Below are the code and all the weights of a small trained network. Each question names an input and a target symbol and asks about switching units off, where a switched-off unit gives its printed mean instead of its output.

import numpy as np


def w(rows, s, z=0):
    codes = np.array(rows[::2]) - 128.0
    scale = np.full(codes.shape[1], s)
    scale[-1] = z or s
    return codes * scale


def f(y):
    return y / 2 * (1 + np.tanh(0.7978845608 * (y + 0.044715 * y**3)))


def softmax(a):
    e = np.exp(a - a.max(-1, keepdims=True))
    return e / e.sum(-1, keepdims=True)


def log_softmax(a):
    a = a - a.max(-1, keepdims=True)
    return a - np.log(np.exp(a).sum(-1, keepdims=True))


def net(x, mask):
    ids = ['ΓΣΨΩβεηθπτ'.index(c) for c in x.split()]
    T = len(ids)
    res = E[ids] + P[:T]
    u = 0
    for l in range(3):
        r = res
        for j in range(3):
            rows = slice(4 * j, 4 * j + 4)
            q, k, v = (r @ M[l][rows].T for M in (Q, K, V))
            z = softmax(np.where(np.tri(T) > 0, q @ k.T / 4**0.5, -1e9)) @ v
            o = O[l][rows]
            res = res + np.where(mask[u + j], z, o[:, -1]) @ o[:, :-1]
        u += 3
        y = f(res @ A[l][:, :-1].T + A[l][:, -1])
        res = res + np.where(mask[u : u + 4], y, B[l][:, -1]) @ B[l][:, :-1]
        u += 4
    return log_softmax(res[-1] @ U[:, :-1].T + U[:, -1])


Q, K, V, O, A, B = {}, {}, {}, {}, {}, {}
E = w([
[48,187,215],'Γ',
[39,222,147],'Σ',
[13,72,63],'Ψ',
[235,131,60],'Ω',
[84,72,86],'β',
[68,163,104],'ε',
[210,45,190],'η',
[112,84,255],'θ',
[113,77,114],'π',
[62,239,47],'τ',
],0.0099)
P = w([
[58,3,85],'0',
[64,50,100],'1',
[75,71,115],'2',
[92,97,113],'3',
[104,108,118],'4',
[129,118,128],'5',
[144,129,121],'6',
[150,135,134],'7',
[172,145,138],'8',
[187,159,140],'9',
[202,174,150],'10',
[216,185,154],'11',
[215,188,159],'12',
[186,171,140],'13',
],0.0053)
Q[0] = w([
[115,167,98],'0.h0',
[86,166,32],'0.h0',
[95,128,125],'0.h0',
[115,137,62],'0.h0',
[214,107,64],'0.h1',
[2,102,137],'0.h1',
[172,59,135],'0.h1',
[72,174,32],'0.h1',
[226,93,166],'0.h2',
[99,135,79],'0.h2',
[130,103,156],'0.h2',
[213,184,107],'0.h2',
],0.0071)
K[0] = w([
[95,116,83],'0.h0',
[122,116,63],'0.h0',
[121,112,117],'0.h0',
[116,133,61],'0.h0',
[154,190,1],'0.h1',
[67,51,254],'0.h1',
[194,103,77],'0.h1',
[15,135,120],'0.h1',
[25,146,108],'0.h2',
[185,91,187],'0.h2',
[91,115,106],'0.h2',
[57,250,227],'0.h2',
],0.0064)
V[0] = w([
[133,50,160],'0.h0',
[153,47,114],'0.h0',
[93,148,125],'0.h0',
[136,128,98],'0.h0',
[100,122,174],'0.h1',
[92,77,118],'0.h1',
[160,144,59],'0.h1',
[180,223,64],'0.h1',
[117,209,174],'0.h2',
[112,167,108],'0.h2',
[132,253,174],'0.h2',
[107,102,150],'0.h2',
],0.0043)
O[0] = w([
[78,175,62,183],'0.h0',
[4,148,90,174],'0.h0',
[153,112,157,145],'0.h0',
[124,166,152,126],'0.h0',
[115,140,100,153],'0.h1',
[39,84,82,202],'0.h1',
[178,90,236,94],'0.h1',
[239,157,247,10],'0.h1',
[243,199,148,58],'0.h2',
[136,131,85,113],'0.h2',
[249,227,134,5],'0.h2',
[132,91,163,165],'0.h2',
],0.0023,0.0024)
A[0] = w([
[166,182,98,168],'0.n0',
[254,107,150,173],'0.n1',
[157,75,196,251],'0.n2',
[85,145,89,196],'0.n3',
],0.0086,0.0028)
B[0] = w([
[253,156,95,128],'0.n0',
[198,4,142,178],'0.n1',
[72,75,204,221],'0.n2',
[124,163,71,253],'0.n3',
],0.0074,0.0028)
Q[1] = w([
[112,1,113],'1.h0',
[156,37,83],'1.h0',
[139,220,137],'1.h0',
[145,38,84],'1.h0',
[145,23,64],'1.h1',
[140,48,49],'1.h1',
[126,89,66],'1.h1',
[123,218,194],'1.h1',
[81,26,182],'1.h2',
[63,70,160],'1.h2',
[109,60,150],'1.h2',
[127,98,152],'1.h2',
],0.0079)
K[1] = w([
[79,202,81],'1.h0',
[84,231,111],'1.h0',
[145,54,177],'1.h0',
[81,223,93],'1.h0',
[155,1,147],'1.h1',
[185,31,145],'1.h1',
[172,57,122],'1.h1',
[96,250,109],'1.h1',
[154,39,175],'1.h2',
[191,60,138],'1.h2',
[134,73,210],'1.h2',
[104,90,155],'1.h2',
],0.009)
V[1] = w([
[115,124,98],'1.h0',
[149,57,106],'1.h0',
[109,122,146],'1.h0',
[2,229,43],'1.h0',
[116,194,51],'1.h1',
[95,143,197],'1.h1',
[134,41,184],'1.h1',
[71,222,176],'1.h1',
[118,136,146],'1.h2',
[98,91,190],'1.h2',
[193,216,120],'1.h2',
[141,76,152],'1.h2',
],0.0043)
O[1] = w([
[93,108,118,156],'1.h0',
[93,181,122,144],'1.h0',
[119,128,109,141],'1.h0',
[93,2,89,254],'1.h0',
[80,199,177,89],'1.h1',
[211,152,129,133],'1.h1',
[165,47,92,187],'1.h1',
[180,237,169,88],'1.h1',
[130,120,128,129],'1.h2',
[97,45,116,174],'1.h2',
[208,180,164,19],'1.h2',
[80,89,178,156],'1.h2',
],0.0036,0.005)
A[1] = w([
[67,70,55,70],'1.n0',
[215,94,91,84],'1.n1',
[186,253,210,252],'1.n2',
[84,246,30,138],'1.n3',
],0.0051,0.0041)
B[1] = w([
[88,187,131,253],'1.n0',
[186,66,141,135],'1.n1',
[79,254,156,164],'1.n2',
[216,166,133,198],'1.n3',
],0.0077,0.0042)
Q[2] = w([
[160,162,85],'2.h0',
[84,110,99],'2.h0',
[254,56,251],'2.h0',
[193,144,166],'2.h0',
[113,191,170],'2.h1',
[64,135,143],'2.h1',
[99,66,166],'2.h1',
[204,179,164],'2.h1',
[76,88,94],'2.h2',
[73,51,112],'2.h2',
[77,4,135],'2.h2',
[208,175,165],'2.h2',
],0.0084)
K[2] = w([
[118,82,143],'2.h0',
[163,156,183],'2.h0',
[48,142,1],'2.h0',
[76,96,47],'2.h0',
[119,171,76],'2.h1',
[195,138,103],'2.h1',
[176,31,109],'2.h1',
[46,162,91],'2.h1',
[98,184,144],'2.h2',
[138,218,151],'2.h2',
[133,206,207],'2.h2',
[160,57,115],'2.h2',
],0.0081)
V[2] = w([
[149,98,90],'2.h0',
[84,199,68],'2.h0',
[145,153,2],'2.h0',
[40,178,190],'2.h0',
[159,46,199],'2.h1',
[78,125,238],'2.h1',
[70,158,192],'2.h1',
[140,107,214],'2.h1',
[86,81,120],'2.h2',
[225,159,165],'2.h2',
[60,142,249],'2.h2',
[160,167,83],'2.h2',
],0.0084)
O[2] = w([
[193,88,81,142],'2.h0',
[47,211,59,137],'2.h0',
[118,128,26,114],'2.h0',
[82,215,171,191],'2.h0',
[172,55,219,228],'2.h1',
[44,104,220,150],'2.h1',
[38,150,146,110],'2.h1',
[124,90,165,138],'2.h1',
[202,126,194,159],'2.h2',
[70,114,112,3],'2.h2',
[112,253,172,170],'2.h2',
[104,99,56,130],'2.h2',
],0.0067,0.0071)
A[2] = w([
[225,254,118,85],'2.n0',
[159,125,189,35],'2.n1',
[198,98,151,2],'2.n2',
[184,58,85,73],'2.n3',
],0.0083,0.0053)
B[2] = w([
[46,2,110,253],'2.n0',
[98,93,33,171],'2.n1',
[25,123,116,173],'2.n2',
[143,238,132,237],'2.n3',
],0.0082,0.0067)
U = w([
[113,254,188,141],'Γ',
[70,169,121,90],'Σ',
[102,208,96,93],'Ψ',
[245,174,102,255],'Ω',
[138,167,119,116],'β',
[134,166,113,114],'ε',
[154,25,171,84],'η',
[135,152,212,200],'θ',
[138,143,148,145],'π',
[57,50,43,17],'τ',
],0.0062,0.008)

Each question gives the input, a string of symbols that net reads in full, and the target symbol t.
The units are the heads (4 rows each of Q, K, V and O) and the neurons (one row each of A and B). Each row of codes is followed by its name. A weight is (code - 128) times the scale printed after its matrix; where a second scale follows, it is the last column's (O, A, B and U).
mask holds one flag per unit, layer by layer, with each layer's heads first. A switched-off unit (its flag False) gives its mean, the last column of its rows in O or B, instead of its output. The means were averaged over made-up inputs and are rounded, as every weight is.
A unit's drop is (log p(t) with every unit on - log p(t) with that unit switched off) / (log p(t) with every unit on - log p(t) with every unit switched off).
The circuit of an input: a set's keep is (log p(t) with only the set's units on - log p(t) with every unit switched off) / (log p(t) with every unit on - log p(t) with every unit switched off). Starting from the 12 units with the biggest drops (on a tie, the unit counted first), units are removed one at a time, each time the one whose removal leaves the highest keep (on an exact tie, the one counted first), for as long as the keep stays at least 0.8.
circuit, biggest first: the units of the circuit, biggest drop first
k most important neurons: the k neurons with the biggest drops, biggest first
heads that matter: for each layer, one digit per head in row order, 1 if its drop is at least 0.15 and else 0, layers parted by /
input ε θ Ψ β Ω Ψ θ η, target η: circuit, biggest first : (2.h1, 0.n2, 0.n1)
input β Ω β Ψ Ψ Ψ β β, target Ω: heads that matter : 000 / 000 / 111
input Ψ Ω ε η Ω Ψ Ω Ψ θ θ η η, target η: circuit, biggest first : (0.n1, 2.h1, 0.n2)
input Ψ Ψ Γ Ψ Ψ, target Γ: circuit, biggest first : (2.h2, 2.h0, 2.n0)
input θ θ θ η Ψ Ψ τ Ω η Ψ β, target η: heads that matter : 010 / 000 / 110
input β Ω ε, target Ω: circuit, biggest first : (2.h0, 1.n2, 2.h1, 2.n0)
input π Ω τ θ β Ω Ψ Ψ τ ε, target τ: heads that matter : 000 / 111 / 010
input π β θ β, target θ: circuit, biggest first : (2.h0, 2.h2, 0.n2)
input η Ψ π Γ, target Γ: 2 most important neurons : (0.n0, 0.n1)
input π θ η τ η, target τ: heads that matter : 000 / 101 / 101
input β β Γ θ Ω Ψ η η Ψ η Ψ ε, target η: heads that matter : 000 / 100 / 101
input Ψ η Ψ π Ω Ψ Ψ Ω τ π, target τ: 2 most important neurons : (1.n3, 0.n2)
input θ Γ Γ β θ θ Σ Ω ε θ θ τ, target τ: heads that matter : 000 / 000 / 010
input θ Γ Ψ θ Ω θ τ η Ω β θ Ψ τ Ψ, target τ: 2 most important neurons : (1.n3, 0.n0)
input β β Σ Ψ η Ψ, target η: heads that matter : 000 / 000 / 110
input θ θ π β β θ τ ε τ, target τ: 2 most important neurons : (2.n0, 1.n3)
input τ Γ Ω, target Ω: heads that matter : 000 / 000 / 010
input θ Γ θ Ω Σ Γ, target Γ: most important neuron : (0.n1)
input Ψ θ Ψ Γ Ω η θ Ψ θ θ τ π, target τ: most important neuron : (1.n3)
input Ω τ θ Ψ Σ π Ω Ψ η β η θ ε π, target η: 2 most important neurons : (0.n1, 0.n2)
input π Ω Ω η π, target η: heads that matter : 010 / 010 / 110
input Ω β Ψ π η Ψ Ψ Γ Ψ, target Γ: heads that matter : 000 / 110 / 101
input θ Σ θ Ψ Ω η Ω Ψ Ψ β, target Ω: 4 most important neurons : (2.n3, 2.n0, 0.n0, 1.n1)
input τ Ψ Ψ Ω Ω Ω Ψ Ω Σ η τ θ, target τ: heads that matter : 000 / 101 / 101
input β τ Ω Ψ, target Ω: 2 most important neurons : (2.n3, 2.n0)
input β β Ψ Γ Ψ Ω τ Ω π, target Ω: 2 most important neurons : (2.n3, 2.n0)
input θ τ η η, target τ: 3 most important neurons : (0.n2, 1.n3, 0.n3)
input Ψ Ω τ Ω Ψ η θ Ψ θ, target η: 3 most important neurons : (0.n2, 0.n1, 1.n3)
